Below are the code and all the weights of a small trained network. Each question names an input and a class and asks about switching units off, where a switched-off unit gives its printed mean instead of its output.

import numpy as np


def w(rows, s, z=0):
    codes = np.array(rows[::2]) - 128.0
    scale = np.full(codes.shape[1], s)
    scale[-1] = z or s
    return codes * scale


def f(y):
    return y / 2 * (1 + np.tanh(0.7978845608 * (y + 0.044715 * y**3)))


def log_softmax(a):
    a = a - a.max(-1, keepdims=True)
    return a - np.log(np.exp(a).sum(-1, keepdims=True))


def net(x, mask):
    res = np.array(x, float).reshape(1, 8) / 4 @ E
    y = f(res @ A[0][:, :-1].T + A[0][:, -1])
    res = res + np.where(mask, y, B[0][:, -1]) @ B[0][:, :-1]
    return log_softmax(res[-1] @ U[:, :-1].T + U[:, -1])


A, B = {}, {}
E = w([
[29,152,142,87,207,51,72,148,150],'x0',
[190,192,143,229,116,134,60,194,135],'x1',
[56,121,150,174,79,136,125,120,82],'x2',
[85,139,148,141,20,102,144,46,237],'x3',
[144,169,99,68,176,116,157,133,219],'x4',
[167,137,202,93,127,90,217,124,163],'x5',
[85,154,2,89,133,214,88,111,111],'x6',
[156,204,66,96,86,124,185,193,69],'x7',
],0.0096)
A[0] = w([
[151,117,181,189,89,132,155,63,198,231],'N1',
[67,20,161,123,112,149,92,96,193,246],'N2',
[91,132,161,95,174,93,80,38,169,106],'N3',
[156,236,205,154,121,56,137,159,145,206],'N4',
[96,88,124,178,130,128,124,112,32,119],'N5',
[116,87,99,38,185,112,183,122,146,205],'N6',
[86,163,75,80,87,180,108,57,156,250],'N7',
[181,124,106,152,54,226,153,42,188,100],'N8',
[155,85,125,184,125,149,83,202,38,195],'N9',
[175,161,87,129,182,168,107,151,156,119],'N10',
[117,126,187,183,146,76,135,153,118,238],'N11',
[105,88,107,197,71,162,101,117,2,152],'N12',
[103,55,129,155,81,172,113,160,25,155],'N13',
[135,137,151,221,71,108,105,152,87,201],'N14',
[165,131,135,74,158,78,228,151,66,123],'N15',
[189,143,168,59,154,106,143,190,89,211],'N16',
[80,64,253,142,138,108,139,85,214,153],'N17',
[126,150,48,90,159,117,96,162,81,253],'N18',
[124,175,152,149,84,54,117,189,146,158],'N19',
[172,170,147,207,131,106,125,171,113,181],'N20',
[101,134,144,115,120,140,116,145,102,65],'N21',
[190,95,97,164,186,193,90,191,102,144],'N22',
[54,141,32,98,138,153,102,159,163,65],'N23',
[108,67,159,97,162,72,131,97,151,135],'N24',
[135,94,126,85,136,105,170,164,36,160],'N25',
[52,188,56,81,132,153,117,159,117,105],'N26',
],0.0093,0.0034)
B[0] = w([
[182,64,161,213,91,114,120,79,201,239],'N1',
[103,127,117,201,145,41,142,25,90,237],'N2',
[41,147,150,137,178,31,108,136,98,199],'N3',
[179,36,167,36,68,131,61,232,231,210],'N4',
[124,193,196,111,107,115,75,160,23,186],'N5',
[54,123,132,52,172,92,214,51,137,223],'N6',
[47,49,84,118,66,114,164,30,68,232],'N7',
[192,63,98,210,81,169,183,23,149,235],'N8',
[172,242,94,184,188,218,83,180,74,219],'N9',
[128,55,28,129,181,139,124,132,147,183],'N10',
[166,145,185,144,143,101,66,201,137,182],'N11',
[152,230,210,213,74,149,107,139,2,236],'N12',
[134,216,231,162,118,176,99,102,28,215],'N13',
[157,145,202,161,71,179,110,185,145,205],'N14',
[137,162,198,65,165,207,194,110,193,214],'N15',
[106,168,134,98,185,172,184,197,226,211],'N16',
[104,87,227,160,176,41,49,102,181,252],'N17',
[43,132,41,88,145,203,152,93,64,220],'N18',
[143,105,162,70,47,129,81,195,186,175],'N19',
[189,150,94,131,105,181,72,217,139,194],'N20',
[133,129,150,96,121,124,143,115,85,132],'N21',
[132,71,57,174,251,211,105,162,97,211],'N22',
[6,92,70,82,54,98,63,123,89,198],'N23',
[93,190,175,132,233,74,152,134,157,192],'N24',
[121,177,207,79,130,199,178,76,99,195],'N25',
[83,119,45,71,57,79,152,147,59,206],'N26',
],0.0066,0.013)
U = w([
[132,238,164,167,92,193,96,165,10,118],'0',
[14,131,46,48,49,129,138,104,39,116],'1',
[95,179,159,2,158,187,254,131,141,81],'2',
[165,85,124,196,27,158,166,37,135,152],'3',
[69,117,187,143,185,2,87,108,139,203],'4',
[158,121,160,102,51,118,61,232,211,225],'5',
[133,141,20,127,233,194,96,184,111,4],'6',
],0.008,0.0011)

Each question gives the input, the list of numbers given to net, and the class t.
The units are the neurons (one row each of A and B). Each row of codes is followed by its name. A weight is (code - 128) times the scale printed after its matrix; where a second scale follows, it is the last column's (A, B and U).
mask holds one flag per neuron, in row order. A switched-off neuron (its flag False) gives its mean, the last column of its row in B, instead of its output. The means were averaged over made-up inputs and are rounded, as every weight is.
A unit's drop is (log p(t) with every unit on - log p(t) with that unit switched off) / (log p(t) with every unit on - log p(t) with every unit switched off).
The circuit of an input: a set's keep is (log p(t) with only the set's units on - log p(t) with every unit switched off) / (log p(t) with every unit on - log p(t) with every unit switched off). Starting from the 12 units with the biggest drops (on a tie, the unit counted first), units are removed one at a time, each time the one whose removal leaves the highest keep (on an exact tie, the one counted first), for as long as the keep stays at least 0.8.
units of the circuit, in order: the units of the circuit, biggest drop first
k most important neurons: the k neurons with the biggest drops, biggest first
drop of u: that unit's drop, to one decimal
input [-6,4,-6,-8,7,4,2,2], class 6: units of the circuit, in order : N22
input [-3,6,-5,-3,-1,-8,1,-6], class 6: 3 most important neurons : N22, N10, N25
input [1,-4,1,6,5,2,1,2], class 4: units of the circuit, in order : N18, N3
input [0,-1,1,-4,1,7,7,6], class 2: 2 most important neurons : N15, N16
input [1,2,3,-3,-1,-2,8,4], class 1: 4 most important neurons : N26, N23, N18, N7
input [7,-1,-1,2,-4,8,-2,7], class 2: 3 most important neurons : N15, N1, N25
input [0,4,0,7,-3,-8,5,6], class 1: 2 most important neurons : N7, N23
input [-7,0,-4,-4,0,5,7,7], class 2: 2 most important neurons : N15, N25
input [6,-7,8,-6,-2,6,2,-2], class 2: 2 most important neurons : N25, N15
input [6,-5,6,5,0,4,7,-3], class 4: 2 most important neurons : N17, N3
input [-1,3,3,2,-6,2,-5,-6], class 5: 4 most important neurons : N14, N4, N20, N6
input [-5,-8,6,8,-8,-5,3,6], class 0: 3 most important neurons : N12, N13, N5
input [1,5,8,7,3,2,-4,-3], class 5: 2 most important neurons : N4, N19
input [-2,5,8,8,-5,1,-4,6], class 5: units of the circuit, in order : N4
input [-5,7,7,8,1,-8,7,-1], class 3: drop of N8 : 4.6
input [-6,1,-6,1,6,2,4,0], class 3: drop of N8 : 0.6
input [-4,4,-1,0,8,2,5,3], class 1: drop of N9 : 0.2
